Here is a tiny trained network, its code and every weight. The questions are about switching its units off for an input and a class, where a switched-off unit gives its printed mean instead of its output.

import numpy as np


def w(rows, s, z=0):
    codes = np.array(rows[::2]) - 128.0
    scale = np.full(codes.shape[1], s)
    scale[-1] = z or s
    return codes * scale


def f(y):
    return y / 2 * (1 + np.tanh(0.7978845608 * (y + 0.044715 * y**3)))


def log_softmax(a):
    a = a - a.max(-1, keepdims=True)
    return a - np.log(np.exp(a).sum(-1, keepdims=True))


def net(x, mask):
    res = np.array(x, float).reshape(1, 6) / 4 @ E
    y = f(res @ A[0][:, :-1].T + A[0][:, -1])
    res = res + np.where(mask, y, B[0][:, -1]) @ B[0][:, :-1]
    return log_softmax(res[-1] @ U[:, :-1].T + U[:, -1])


A, B = {}, {}
E = w([
[130,130,126],'x0',
[129,128,129],'x1',
[88,6,141],'x2',
[130,101,3],'x3',
[128,129,127],'x4',
[248,89,133],'x5',
],0.0054)
A[0] = w([
[126,109,29,52],'neuron 1',
[94,50,156,1],'neuron 2',
[102,15,157,8],'neuron 3',
[121,129,216,36],'neuron 4',
[36,157,121,51],'neuron 5',
[133,152,146,69],'neuron 6',
[226,93,136,84],'neuron 7',
[174,251,112,17],'neuron 8',
[124,134,208,69],'neuron 9',
[103,140,125,16],'neuron 10',
[225,95,136,76],'neuron 11',
[125,111,65,133],'neuron 12',
[119,129,225,33],'neuron 13',
[122,134,216,52],'neuron 14',
[124,112,22,55],'neuron 15',
[53,153,125,19],'neuron 16',
],0.011,0.0051)
B[0] = w([
[196,179,146,183],'neuron 1',
[135,128,8,123],'neuron 2',
[134,65,4,196],'neuron 3',
[191,181,126,144],'neuron 4',
[78,225,104,182],'neuron 5',
[151,134,100,77],'neuron 6',
[63,209,117,233],'neuron 7',
[142,47,14,248],'neuron 8',
[182,156,144,163],'neuron 9',
[122,210,39,38],'neuron 10',
[64,201,113,219],'neuron 11',
[166,146,158,208],'neuron 12',
[197,183,133,162],'neuron 13',
[191,165,141,162],'neuron 14',
[204,196,152,200],'neuron 15',
[87,212,86,113],'neuron 16',
],0.032,0.0016)
U = w([
[95,139,162,209],'0',
[186,189,162,80],'1',
[107,110,55,93],'2',
[2,220,144,71],'3',
[84,130,172,183],'4',
[87,127,178,171],'5',
[66,96,214,3],'6',
],0.0077,0.018)

Each question gives the input, the list of numbers given to net, and the class t.
The units are the neurons (one row each of A and B). Each row of codes is followed by its name. A weight is (code - 128) times the scale printed after its matrix; where a second scale follows, it is the last column's (A, B and U).
mask holds one flag per neuron, in row order. A switched-off neuron (its flag False) gives its mean, the last column of its row in B, instead of its output. The means were averaged over made-up inputs and are rounded, as every weight is.
A unit's drop is (log p(t) with every unit on - log p(t) with that unit switched off) / (log p(t) with every unit on - log p(t) with every unit switched off).
The circuit of an input: a set's keep is (log p(t) with only the set's units on - log p(t) with every unit switched off) / (log p(t) with every unit on - log p(t) with every unit switched off). Starting from the 12 units with the biggest drops (on a tie, the unit counted first), units are removed one at a time, each time the one whose removal leaves the highest keep (on an exact tie, the one counted first), for as long as the keep stays at least 0.8.
circuit, biggest first: the units of the circuit, biggest drop first
unit that matters most: the unit with the biggest drop
k most important neurons: the k neurons with the biggest drops, biggest first
drop when u is switched off: that unit's drop, to one decimal
input [6,4,8,6,4,3], class 2: unit that matters most => neuron 3
input [5,-2,7,-1,-7,-5], class 2: circuit, biggest first => neuron 3; neuron 2
input [5,-1,1,0,-6,6], class 3: 3 most important neurons => neuron 7; neuron 11; neuron 8
input [-2,3,4,2,-5,-6], class 3: 3 most important neurons => neuron 5; neuron 16; neuron 8
input [-4,1,2,3,-5,8], class 3: 2 most important neurons => neuron 7; neuron 11
input [-6,-1,7,3,-2,-7], class 2: 4 most important neurons => neuron 3; neuron 2; neuron 7; neuron 11
input [-4,2,4,4,-6,-8], class 3: 2 most important neurons => neuron 5; neuron 16
input [-4,-7,0,-1,-6,8], class 3: 2 most important neurons => neuron 7; neuron 11
input [-7,3,7,8,-1,-5], class 1: circuit, biggest first => neuron 15; neuron 1
input [2,4,-5,0,5,7], class 3: 2 most important neurons => neuron 7; neuron 11
input [-2,5,5,-3,5,7], class 3: 3 most important neurons => neuron 7; neuron 11; neuron 8
input [-4,6,-7,3,-4,4], class 2: drop when neuron 8 is switched off => 1.3
input [-2,-3,0,-8,3,-2], class 1: drop when neuron 13 is switched off => 0.1
input [7,-4,-2,7,1,6], class 1: drop when neuron 1 is switched off => 0.5
input [7,-2,8,-4,1,1], class 2: circuit, biggest first => neuron 3
